Below are the code and all the weights of a small trained network. Each question names an input and a class and asks about switching units off, where a switched-off unit gives its printed mean instead of its output.

import numpy as np


def w(rows, s, z=0):
    codes = np.array(rows[::2]) - 128.0
    scale = np.full(codes.shape[1], s)
    scale[-1] = z or s
    return codes * scale


def f(y):
    return y / 2 * (1 + np.tanh(0.7978845608 * (y + 0.044715 * y**3)))


def log_softmax(a):
    a = a - a.max(-1, keepdims=True)
    return a - np.log(np.exp(a).sum(-1, keepdims=True))


def net(x, mask):
    res = np.array(x, float).reshape(1, 6) / 4 @ E
    y = f(res @ A[0][:, :-1].T + A[0][:, -1])
    res = res + np.where(mask, y, B[0][:, -1]) @ B[0][:, :-1]
    return log_softmax(res[-1] @ U[:, :-1].T + U[:, -1])


A, B = {}, {}
E = w([
[149,163,186,21,131,130],'x0',
[171,102,129,113,73,61],'x1',
[142,204,83,128,52,181],'x2',
[155,48,127,99,108,184],'x3',
[180,122,231,162,100,146],'x4',
[254,136,114,124,152,136],'x5',
],0.0088)
A[0] = w([
[123,138,57,91,135,115,38],'neuron 0',
[118,111,77,126,137,120,38],'neuron 1',
[59,108,134,119,71,103,99],'neuron 2',
[117,192,149,152,148,69,93],'neuron 3',
[183,129,105,142,147,121,136],'neuron 4',
[134,40,104,99,108,205,112],'neuron 5',
[128,162,167,45,133,131,75],'neuron 6',
[121,111,108,199,123,126,68],'neuron 7',
[180,139,111,133,166,114,97],'neuron 8',
[147,75,136,121,138,185,96],'neuron 9',
[137,178,96,140,83,187,80],'neuron 10',
[126,132,177,123,140,140,48],'neuron 11',
[141,134,184,166,102,122,109],'neuron 12',
[137,110,95,198,121,132,36],'neuron 13',
[39,128,172,114,107,155,108],'neuron 14',
[133,119,128,128,100,97,114],'neuron 15',
[133,153,104,136,86,180,97],'neuron 16',
[154,92,111,105,44,22,52],'neuron 17',
[125,73,136,124,139,79,95],'neuron 18',
[134,64,113,101,78,152,69],'neuron 19',
[64,112,151,125,80,105,122],'neuron 20',
[100,157,144,147,242,254,35],'neuron 21',
[128,144,105,132,65,134,118],'neuron 22',
[151,137,207,205,125,151,26],'neuron 23',
[119,95,159,144,237,126,64],'neuron 24',
[126,117,56,94,137,78,89],'neuron 25',
[120,150,113,138,78,152,101],'neuron 26',
[119,59,114,98,111,144,47],'neuron 27',
[116,74,149,122,166,102,59],'neuron 28',
[139,79,87,205,111,104,76],'neuron 29',
[207,154,93,123,214,139,132],'neuron 30',
[137,108,94,227,148,170,2],'neuron 31',
[139,120,192,174,93,167,115],'neuron 32',
[119,113,50,90,184,148,116],'neuron 33',
[132,126,126,134,124,117,117],'neuron 34',
[125,160,122,174,141,95,58],'neuron 35',
[126,92,131,118,205,84,65],'neuron 36',
[179,132,108,124,142,155,5],'neuron 37',
[133,146,128,50,156,131,125],'neuron 38',
[185,139,109,135,148,108,80],'neuron 39',
[129,171,132,98,108,155,70],'neuron 40',
[129,150,165,47,164,130,41],'neuron 41',
[132,85,144,133,180,83,63],'neuron 42',
[140,206,133,156,161,59,102],'neuron 43',
[158,136,166,140,105,142,33],'neuron 44',
],0.013,0.0031)
B[0] = w([
[102,128,108,152,127,160,185],'neuron 0',
[102,124,120,129,141,149,154],'neuron 1',
[121,94,155,154,128,100,200],'neuron 2',
[123,184,146,118,164,128,194],'neuron 3',
[119,100,145,147,126,104,187],'neuron 4',
[93,201,163,123,159,116,235],'neuron 5',
[116,108,141,81,106,156,225],'neuron 6',
[132,115,145,86,126,133,179],'neuron 7',
[111,114,147,144,128,100,180],'neuron 8',
[115,155,140,132,152,125,186],'neuron 9',
[129,145,113,132,69,113,220],'neuron 10',
[117,118,118,127,130,143,148],'neuron 11',
[105,123,89,138,146,150,180],'neuron 12',
[110,116,141,94,120,141,176],'neuron 13',
[109,86,164,162,130,88,217],'neuron 14',
[149,125,116,129,135,123,142],'neuron 15',
[135,149,110,121,87,118,191],'neuron 16',
[233,108,78,115,168,122,224],'neuron 17',
[149,138,117,129,101,124,181],'neuron 18',
[139,170,143,123,157,112,185],'neuron 19',
[123,95,154,157,132,98,196],'neuron 20',
[254,114,89,123,184,100,255],'neuron 21',
[145,140,118,129,95,117,181],'neuron 22',
[90,120,98,154,145,169,201],'neuron 23',
[138,149,103,127,62,121,222],'neuron 24',
[106,118,102,151,153,167,197],'neuron 25',
[126,144,125,129,98,118,172],'neuron 26',
[134,160,137,128,148,123,172],'neuron 27',
[121,146,117,123,93,119,185],'neuron 28',
[140,98,156,78,118,144,208],'neuron 29',
[97,80,167,165,129,76,255],'neuron 30',
[137,105,147,75,115,150,202],'neuron 31',
[93,130,92,148,142,165,202],'neuron 32',
[105,119,95,158,150,176,228],'neuron 33',
[131,127,124,126,133,124,127],'neuron 34',
[124,153,144,111,142,130,157],'neuron 35',
[114,154,114,138,85,133,202],'neuron 36',
[116,121,151,143,122,99,165],'neuron 37',
[130,107,135,107,129,157,213],'neuron 38',
[123,108,146,150,126,102,178],'neuron 39',
[124,130,122,106,101,128,171],'neuron 40',
[126,112,140,81,111,149,215],'neuron 41',
[118,147,121,128,81,127,188],'neuron 42',
[121,196,156,120,159,126,218],'neuron 43',
[123,112,119,141,135,143,162],'neuron 44',
],0.04,0.0068)
U = w([
[134,73,183,13,121,189,113],'0',
[147,190,64,159,13,94,98],'1',
[240,116,73,136,194,100,253],'2',
[107,70,185,196,145,61,89],'3',
[114,254,181,118,209,122,122],'4',
[82,106,50,187,168,215,74],'5',
],0.0081,0.005)

Each question gives the input, the list of numbers given to net, and the class t.
The units are the neurons (one row each of A and B). Each row of codes is followed by its name. A weight is (code - 128) times the scale printed after its matrix; where a second scale follows, it is the last column's (A, B and U).
mask holds one flag per neuron, in row order. A switched-off neuron (its flag False) gives its mean, the last column of its row in B, instead of its output. The means were averaged over made-up inputs and are rounded, as every weight is.
A unit's drop is (log p(t) with every unit on - log p(t) with that unit switched off) / (log p(t) with every unit on - log p(t) with every unit switched off).
The circuit of an input: a set's keep is (log p(t) with only the set's units on - log p(t) with every unit switched off) / (log p(t) with every unit on - log p(t) with every unit switched off). Starting from the 12 units with the biggest drops (on a tie, the unit counted first), units are removed one at a time, each time the one whose removal leaves the highest keep (on an exact tie, the one counted first), for as long as the keep stays at least 0.8.
circuit, biggest first: the units of the circuit, biggest drop first
unit that matters most: the unit with the biggest drop
top k neurons: the k neurons with the biggest drops, biggest first
drop of u: that unit's drop, to one decimal
input [-6,-6,-2,-8,-6,0], class 4: unit that matters most	neuron 43
input [4,-2,-5,-5,-7,-3], class 5: top 2 neurons	(neuron 33; neuron 25)
input [-4,-7,5,7,-5,4], class 2: top 2 neurons	(neuron 21; neuron 43)
input [-3,-5,-8,2,-2,-8], class 1: top 2 neurons	(neuron 24; neuron 36)
input [5,-7,-5,6,-3,8], class 3: top 2 neurons	(neuron 30; neuron 17)
input [5,6,2,5,7,5], class 5: top 2 neurons	(neuron 21; neuron 32)
input [-8,6,6,7,4,-8], class 0: top 3 neurons	(neuron 29; neuron 31; neuron 7)
input [-3,-3,6,5,2,-8], class 3: top 2 neurons	(neuron 14; neuron 2)
input [-7,-5,4,-5,2,-7], class 0: top 2 neurons	(neuron 31; neuron 7)
input [-2,1,2,2,8,-7], class 5: top 3 neurons	(neuron 32; neuron 23; neuron 12)
input [-8,-7,-7,-7,8,-1], class 0: top 3 neurons	(neuron 31; neuron 7; neuron 29)
input [-3,-1,6,-1,-7,-1], class 5: top 3 neurons	(neuron 33; neuron 25; neuron 0)
input [4,-7,-6,8,4,6], class 4: top 2 neurons	(neuron 5; neuron 9)
input [-7,7,-5,-4,4,-7], class 0: circuit, biggest first	(neuron 29)
input [8,-1,8,-7,5,-3], class 0: top 3 neurons	(neuron 6; neuron 41; neuron 24)
input [6,-6,6,-3,3,4], class 0: top 3 neurons	(neuron 6; neuron 41; neuron 17)
input [1,3,-7,-7,6,7], class 1: drop of neuron 24	1.1
input [-1,3,0,-4,-6,2], class 5: drop of neuron 25	0.1
input [-7,3,-4,1,-8,1], class 5: drop of neuron 1	0.3
input [3,6,-3,-4,1,-1], class 2: circuit, biggest first	(neuron 17)
input [-8,4,-4,-7,-2,3], class 0: drop of neuron 29	0.5
